Below are the code and all the weights of a small trained network. Each question names an input and a target symbol and asks about switching units off, where a switched-off unit gives its printed mean instead of its output.

import numpy as np


def w(rows, s, z=0):
    codes = np.array(rows[::2]) - 128.0
    scale = np.full(codes.shape[1], s)
    scale[-1] = z or s
    return codes * scale


def f(y):
    return y / 2 * (1 + np.tanh(0.7978845608 * (y + 0.044715 * y**3)))


def softmax(a):
    e = np.exp(a - a.max(-1, keepdims=True))
    return e / e.sum(-1, keepdims=True)


def log_softmax(a):
    a = a - a.max(-1, keepdims=True)
    return a - np.log(np.exp(a).sum(-1, keepdims=True))


def net(x, mask):
    ids = ['ΣΦαβεηθπτω'.index(c) for c in x.split()]
    T = len(ids)
    res = E[ids] + P[:T]
    r = res
    for j in range(3):
        rows = slice(3 * j, 3 * j + 3)
        q, k, v = (r @ M[0][rows].T for M in (Q, K, V))
        z = softmax(np.where(np.tri(T) > 0, q @ k.T / 3**0.5, -1e9)) @ v
        o = O[0][rows]
        res = res + np.where(mask[j], z, o[:, -1]) @ o[:, :-1]
    y = f(res @ A[0][:, :-1].T + A[0][:, -1])
    res = res + np.where(mask[3:7], y, B[0][:, -1]) @ B[0][:, :-1]
    return log_softmax(res[-1] @ U[:, :-1].T + U[:, -1])


Q, K, V, O, A, B = {}, {}, {}, {}, {}, {}
E = w([
[91,30,134,159,201,174,189,123,79],'Σ',
[148,162,200,165,129,118,212,131,111],'Φ',
[182,200,150,193,118,34,80,159,222],'α',
[252,158,191,170,107,140,77,191,115],'β',
[166,118,117,64,102,179,151,178,132],'ε',
[231,115,143,99,183,119,141,171,173],'η',
[127,171,136,148,98,164,132,226,134],'θ',
[101,70,167,123,150,44,107,168,37],'π',
[153,166,84,126,164,151,97,104,48],'τ',
[132,120,114,45,126,39,136,139,185],'ω',
],0.023)
P = w([
[187,38,89,170,83,191,76,76,193],'0',
[163,104,162,129,173,177,102,119,166],'1',
[160,113,137,140,194,170,102,137,152],'2',
[136,138,159,93,206,187,94,120,146],'3',
[165,137,134,101,229,137,126,140,115],'4',
[170,122,110,107,254,119,144,165,106],'5',
],0.009)
Q[0] = w([
[88,141,177,111,140,154,166,245,156],'head 0',
[208,89,166,50,211,124,131,191,118],'head 0',
[228,153,183,113,238,128,124,176,143],'head 0',
[81,163,151,127,54,114,144,142,97],'head 1',
[133,109,151,116,156,164,152,146,116],'head 1',
[119,76,143,109,75,118,161,166,116],'head 1',
[131,183,75,132,135,126,145,87,76],'head 2',
[167,87,121,134,153,69,125,180,148],'head 2',
[135,143,152,168,85,126,131,147,90],'head 2',
],0.012)
K[0] = w([
[53,145,109,132,150,169,110,141,5],'head 0',
[127,152,71,90,202,126,104,92,63],'head 0',
[122,149,95,173,195,116,91,93,65],'head 0',
[150,167,167,160,105,147,139,141,140],'head 1',
[104,91,143,124,109,193,140,129,99],'head 1',
[116,127,184,89,149,126,115,153,143],'head 1',
[125,79,170,141,88,98,175,209,173],'head 2',
[111,161,106,158,211,93,131,172,76],'head 2',
[142,161,158,142,83,152,127,127,145],'head 2',
],0.012)
V[0] = w([
[137,107,139,114,184,101,103,54,106],'head 0',
[183,137,95,182,163,186,239,108,158],'head 0',
[187,200,137,139,40,129,118,139,133],'head 0',
[150,128,116,78,94,71,136,125,86],'head 1',
[66,15,172,130,152,99,144,135,161],'head 1',
[156,88,150,76,116,123,122,169,223],'head 1',
[127,103,45,162,92,115,88,38,59],'head 2',
[44,138,177,197,148,71,87,140,137],'head 2',
[153,169,87,68,161,130,152,2,175],'head 2',
],0.0099)
O[0] = w([
[111,86,146,134,241,187,65,125,188,151],'head 0',
[195,170,56,165,84,163,224,9,77,194],'head 0',
[148,158,153,125,193,166,78,186,2,90],'head 0',
[138,112,217,122,175,144,108,166,91,96],'head 1',
[101,210,127,135,58,127,57,99,94,139],'head 1',
[165,149,149,164,157,47,90,75,99,254],'head 1',
[132,167,145,209,142,152,247,115,104,12],'head 2',
[111,159,129,147,100,248,107,204,128,47],'head 2',
[96,85,20,170,131,79,118,127,59,75],'head 2',
],0.0079,0.008)
A[0] = w([
[70,141,128,140,105,1,176,138,160,251],'neuron 0',
[134,232,115,116,55,20,154,179,129,84],'neuron 1',
[136,125,131,7,96,172,102,87,47,177],'neuron 2',
[179,223,106,162,173,183,205,128,108,136],'neuron 3',
],0.0072,0.0012)
B[0] = w([
[149,121,166,47,75,190,116,150,112,213],'neuron 0',
[145,150,20,87,120,204,179,163,55,254],'neuron 1',
[138,29,150,145,88,74,146,154,86,254],'neuron 2',
[67,158,197,9,116,100,93,119,86,223],'neuron 3',
],0.011,0.0057)
U = w([
[82,124,91,54,59,67,57,93,76,37],'Σ',
[168,98,113,106,68,168,163,81,146,169],'Φ',
[144,94,120,97,78,172,202,192,73,133],'α',
[163,76,130,94,139,150,171,124,104,82],'β',
[175,108,131,141,160,55,141,69,132,140],'ε',
[166,2,156,149,41,46,225,170,113,151],'η',
[148,50,180,108,80,133,146,154,154,155],'θ',
[222,77,207,125,79,190,108,83,70,1],'π',
[107,151,193,88,113,80,188,84,51,124],'τ',
[164,162,84,146,152,131,104,112,87,195],'ω',
],0.0069)

Each question gives the input, a string of symbols that net reads in full, and the target symbol t.
The units are the heads (3 rows each of Q, K, V and O) and the neurons (one row each of A and B). Each row of codes is followed by its name. A weight is (code - 128) times the scale printed after its matrix; where a second scale follows, it is the last column's (O, A, B and U).
mask holds one flag per unit, heads first, then neurons. A switched-off unit (its flag False) gives its mean, the last column of its rows in O or B, instead of its output. The means were averaged over made-up inputs and are rounded, as every weight is.
A unit's drop is (log p(t) with every unit on - log p(t) with that unit switched off) / (log p(t) with every unit on - log p(t) with every unit switched off).
The circuit of an input: a set's keep is (log p(t) with only the set's units on - log p(t) with every unit switched off) / (log p(t) with every unit on - log p(t) with every unit switched off). Starting from all 7 units, units are removed one at a time, each time the one whose removal leaves the highest keep (on an exact tie, the one counted first), for as long as the keep stays at least 0.8.
units of the circuit, in order: the units of the circuit, biggest drop first
unit that matters most: the unit with the biggest drop
k most important neurons: the k neurons with the biggest drops, biggest first
heads that matter: for each layer, one digit per head in row order, 1 if its drop is at least 0.15 and else 0, layers parted by /
drop when u is switched off: that unit's drop, to one decimal
input τ ω ε α, target τ: unit that matters most	head 2
input ε ε ω τ, target ε: 2 most important neurons	(neuron 1; neuron 0)
input α ε η Σ ω β, target Φ: units of the circuit, in order	(head 0; head 1)
input τ ω ε, target τ: units of the circuit, in order	(head 2; neuron 3)
input θ β η τ β τ, target β: heads that matter	110
input ε ε ε ε τ, target ε: units of the circuit, in order	(head 2; head 0; neuron 1)
input α Φ Φ π, target θ: heads that matter	100
input Σ ω ε, target Φ: heads that matter	100
input ε ε Φ, target τ: heads that matter	100
input α ω ε τ ε ε, target ε: heads that matter	101
input Σ ε α π Σ Φ, target Φ: heads that matter	110
input Φ β π ω, target θ: heads that matter	101
input η ε ε, target η: drop when head 0 is switched off	0.2
input Φ ε η π ε, target θ: drop when head 0 is switched off	0.6
input η β α, target ω: drop when head 0 is switched off	0.3
input Σ π Φ, target θ: units of the circuit, in order	(head 0)
